Below are the code and all the weights of a small trained network. Each question names an input and a class and asks about switching units off, where a switched-off unit gives its printed mean instead of its output.

import numpy as np


def w(rows, s, z=0):
    codes = np.array(rows[::2]) - 128.0
    scale = np.full(codes.shape[1], s)
    scale[-1] = z or s
    return codes * scale


def norm(h):
    return h / np.sqrt((h * h).mean(-1, keepdims=True) + 1e-5)


def f(y):
    return y / 2 * (1 + np.tanh(0.7978845608 * (y + 0.044715 * y**3)))


def log_softmax(a):
    a = a - a.max(-1, keepdims=True)
    return a - np.log(np.exp(a).sum(-1, keepdims=True))


def net(x, mask):
    res = np.array(x, float).reshape(1, 3) / 4 @ E
    u = 0
    for l in range(2):
        y = f(norm(res) @ A[l][:, :-1].T + A[l][:, -1])
        res = res + np.where(mask[u : u + 5], y, B[l][:, -1]) @ B[l][:, :-1]
        u += 5
    return log_softmax(norm(res)[-1] @ U[:, :-1].T + U[:, -1])


A, B = {}, {}
E = w([
[244,51,80],'x0',
[197,175,249],'x1',
[245,255,1],'x2',
],0.0043)
A[0] = w([
[35,138,143,108],'L0N1',
[204,5,119,3],'L0N2',
[160,6,138,55],'L0N3',
[219,1,175,29],'L0N4',
[235,99,78,132],'L0N5',
],0.0091,0.0031)
B[0] = w([
[178,87,150,189],'L0N1',
[3,128,255,191],'L0N2',
[106,53,155,194],'L0N3',
[43,25,249,220],'L0N4',
[239,126,104,255],'L0N5',
],0.007,0.0032)
A[1] = w([
[137,11,64,40],'L1N1',
[63,19,142,236],'L1N2',
[164,171,189,95],'L1N3',
[44,161,188,64],'L1N4',
[8,137,2,254],'L1N5',
],0.0096,0.0044)
B[1] = w([
[124,158,128,142],'L1N1',
[207,90,194,254],'L1N2',
[91,193,110,143],'L1N3',
[119,212,104,159],'L1N4',
[157,24,247,221],'L1N5',
],0.011,0.0069)
U = w([
[75,110,66,2],'0',
[224,172,84,250],'1',
[14,121,121,2],'2',
[27,104,39,2],'3',
[91,221,166,218],'4',
[193,42,253,254],'5',
[31,92,83,2],'6',
[45,83,51,2],'7',
],0.014,0.0083)

Each question gives the input, the list of numbers given to net, and the class t.
The units are the neurons (one row each of A and B). Each row of codes is followed by its name. A weight is (code - 128) times the scale printed after its matrix; where a second scale follows, it is the last column's (A, B and U).
mask holds one flag per neuron, layer by layer. A switched-off neuron (its flag False) gives its mean, the last column of its row in B, instead of its output. The means were averaged over made-up inputs and are rounded, as every weight is.
A unit's drop is (log p(t) with every unit on - log p(t) with that unit switched off) / (log p(t) with every unit on - log p(t) with every unit switched off).
The circuit of an input: a set's keep is (log p(t) with only the set's units on - log p(t) with every unit switched off) / (log p(t) with every unit on - log p(t) with every unit switched off). Starting from all 10 units, units are removed one at a time, each time the one whose removal leaves the highest keep (on an exact tie, the one counted first), for as long as the keep stays at least 0.8.
units of the circuit, in order: the units of the circuit, biggest drop first
k most important neurons: the k neurons with the biggest drops, biggest first
top k neurons in layer l: the k neurons of layer l with the biggest drops, biggest first
drop of u: that unit's drop, to one decimal
input [3,6,5], class 1: units of the circuit, in order : [L1N5 L1N2]
input [7,4,8], class 1: units of the circuit, in order : [L1N5]
input [-6,2,6], class 1: 2 most important neurons : [L0N4 L0N2]
input [-1,2,-1], class 4: 2 most important neurons : [L0N3 L0N4]
input [1,0,1], class 1: 3 most important neurons : [L1N5 L1N2 L0N5]
input [-2,4,-2], class 4: 3 most important neurons : [L1N5 L0N4 L0N3]
input [-5,8,5], class 4: top 2 neurons in layer 1 : [L1N2 L1N3]
input [-2,2,8], class 1: drop of L1N5 : 0.0
input [-6,5,8], class 1: drop of L0N2 : 0.3
input [-6,4,-3], class 4: drop of L0N4 : 0.2
input [-4,7,7], class 1: drop of L1N3 : -0.1
